Below are the code and all the weights of a small trained network. Each question names an input and a class and asks about switching units off, where a switched-off unit gives its printed mean instead of its output.

import numpy as np


def w(rows, s, z=0):
    codes = np.array(rows[::2]) - 128.0
    scale = np.full(codes.shape[1], s)
    scale[-1] = z or s
    return codes * scale


def f(y):
    return y / 2 * (1 + np.tanh(0.7978845608 * (y + 0.044715 * y**3)))


def log_softmax(a):
    a = a - a.max(-1, keepdims=True)
    return a - np.log(np.exp(a).sum(-1, keepdims=True))


def net(x, mask):
    res = np.array(x, float).reshape(1, 7) / 4 @ E
    y = f(res @ A[0][:, :-1].T + A[0][:, -1])
    res = res + np.where(mask, y, B[0][:, -1]) @ B[0][:, :-1]
    return log_softmax(res[-1] @ U[:, :-1].T + U[:, -1])


A, B = {}, {}
E = w([
[249,115,27],'x0',
[252,253,133],'x1',
[190,84,229],'x2',
[48,40,82],'x3',
[129,113,191],'x4',
[86,135,60],'x5',
[211,28,119],'x6',
],0.0048)
A[0] = w([
[123,117,153,77],'N1',
[124,140,153,117],'N2',
[108,149,110,129],'N3',
[2,143,208,115],'N4',
[132,149,131,95],'N5',
[161,101,105,77],'N6',
[144,150,130,123],'N7',
[126,138,145,152],'N8',
[152,131,141,141],'N9',
[111,148,119,112],'N10',
[78,99,74,17],'N11',
[159,109,77,69],'N12',
[137,73,144,57],'N13',
[142,56,155,75],'N14',
[222,99,162,153],'N15',
[132,95,162,78],'N16',
[157,127,146,124],'N17',
[70,132,60,110],'N18',
[109,115,174,106],'N19',
[143,74,152,31],'N20',
[118,185,108,56],'N21',
[161,83,202,140],'N22',
[135,134,158,100],'N23',
[186,151,151,59],'N24',
[89,121,76,72],'N25',
[131,108,167,81],'N26',
[89,148,105,128],'N27',
[73,89,65,39],'N28',
[129,165,108,118],'N29',
[132,123,76,83],'N30',
[126,147,136,172],'N31',
[157,144,98,102],'N32',
[27,42,31,63],'N33',
[191,170,105,112],'N34',
[134,131,187,190],'N35',
[107,109,138,130],'N36',
[57,152,89,146],'N37',
[105,115,146,46],'N38',
[132,19,180,2],'N39',
[106,108,109,100],'N40',
[135,143,139,157],'N41',
[120,152,105,133],'N42',
[148,67,131,77],'N43',
],0.012,0.0054)
B[0] = w([
[96,117,124,120],'N1',
[117,133,151,130],'N2',
[164,134,135,135],'N3',
[173,72,253,231],'N4',
[144,132,133,122],'N5',
[89,149,68,132],'N6',
[141,150,141,136],'N7',
[126,133,159,141],'N8',
[118,153,135,143],'N9',
[157,123,138,127],'N10',
[133,68,98,150],'N11',
[113,190,41,137],'N12',
[89,85,113,138],'N13',
[75,81,134,161],'N14',
[54,210,134,215],'N15',
[67,107,128,133],'N16',
[116,152,129,141],'N17',
[193,125,113,176],'N18',
[74,137,151,143],'N19',
[82,90,91,132],'N20',
[183,133,147,132],'N21',
[47,147,139,189],'N22',
[113,135,136,127],'N23',
[123,190,123,154],'N24',
[163,118,94,145],'N25',
[79,127,121,130],'N26',
[186,121,146,147],'N27',
[165,86,88,169],'N28',
[165,158,141,137],'N29',
[133,168,69,132],'N30',
[141,138,164,150],'N31',
[143,188,109,138],'N32',
[192,53,75,255],'N33',
[155,242,116,180],'N34',
[91,163,193,181],'N35',
[123,103,157,143],'N36',
[228,122,169,184],'N37',
[97,110,128,119],'N38',
[33,70,124,180],'N39',
[134,106,110,136],'N40',
[132,142,154,144],'N41',
[158,151,130,136],'N42',
[88,86,100,148],'N43',
],0.025,0.0071)
U = w([
[133,125,160,191],'0',
[90,101,67,88],'1',
[187,1,80,115],'2',
[81,138,143,2],'3',
[132,49,181,46],'4',
[48,28,111,167],'5',
[108,138,92,234],'6',
[174,114,131,130],'7',
],0.0068,0.0055)

Each question gives the input, the list of numbers given to net, and the class t.
The units are the neurons (one row each of A and B). Each row of codes is followed by its name. A weight is (code - 128) times the scale printed after its matrix; where a second scale follows, it is the last column's (A, B and U).
mask holds one flag per neuron, in row order. A switched-off neuron (its flag False) gives its mean, the last column of its row in B, instead of its output. The means were averaged over made-up inputs and are rounded, as every weight is.
A unit's drop is (log p(t) with every unit on - log p(t) with that unit switched off) / (log p(t) with every unit on - log p(t) with every unit switched off).
The circuit of an input: a set's keep is (log p(t) with only the set's units on - log p(t) with every unit switched off) / (log p(t) with every unit on - log p(t) with every unit switched off). Starting from the 12 units with the biggest drops (on a tie, the unit counted first), units are removed one at a time, each time the one whose removal leaves the highest keep (on an exact tie, the one counted first), for as long as the keep stays at least 0.8.
circuit, biggest first: the units of the circuit, biggest drop first
most important unit: the unit with the biggest drop
top k neurons: the k neurons with the biggest drops, biggest first
drop when u is switched off: that unit's drop, to one decimal
input [3,-4,5,7,-4,-6,-8], class 2: most important unit : N15
input [-2,-6,-4,-1,5,0,-7], class 2: circuit, biggest first : (N33, N15)
input [-2,6,3,-6,-3,5,0], class 3: circuit, biggest first : (N33, N37)
input [-2,6,-2,-7,5,3,0], class 3: circuit, biggest first : (N33, N37)
input [-1,1,-8,0,0,0,2], class 2: circuit, biggest first : (N15, N35)
input [8,8,-7,8,7,0,0], class 6: circuit, biggest first : (N4, N12, N34)
input [7,6,6,-4,8,6,0], class 3: circuit, biggest first : (N15, N33)
input [-5,8,1,8,-6,-3,8], class 6: top 2 neurons : (N4, N39)
input [1,4,-3,-5,3,-1,5], class 3: circuit, biggest first : (N33, N15)
input [8,-1,3,1,4,-6,6], class 5: circuit, biggest first : (N39, N22)
input [-3,-7,6,0,-4,-2,-3], class 4: top 2 neurons : (N4, N15)
input [3,8,6,-1,-4,-8,-5], class 6: top 2 neurons : (N4, N34)
input [1,-4,-3,-7,-8,4,8], class 1: top 3 neurons : (N4, N37, N12)
input [-1,-6,4,7,8,-1,-1], class 5: circuit, biggest first : (N39)
input [0,-1,3,1,-6,4,2], class 2: top 4 neurons : (N15, N34, N22, N35)
input [-4,-6,0,0,-8,-7,-2], class 4: drop when N4 is switched off : 0.8
input [5,3,-7,3,4,0,4], class 6: drop when N4 is switched off : 0.3
input [-7,4,-1,8,8,-2,-5], class 4: drop when N4 is switched off : 0.4
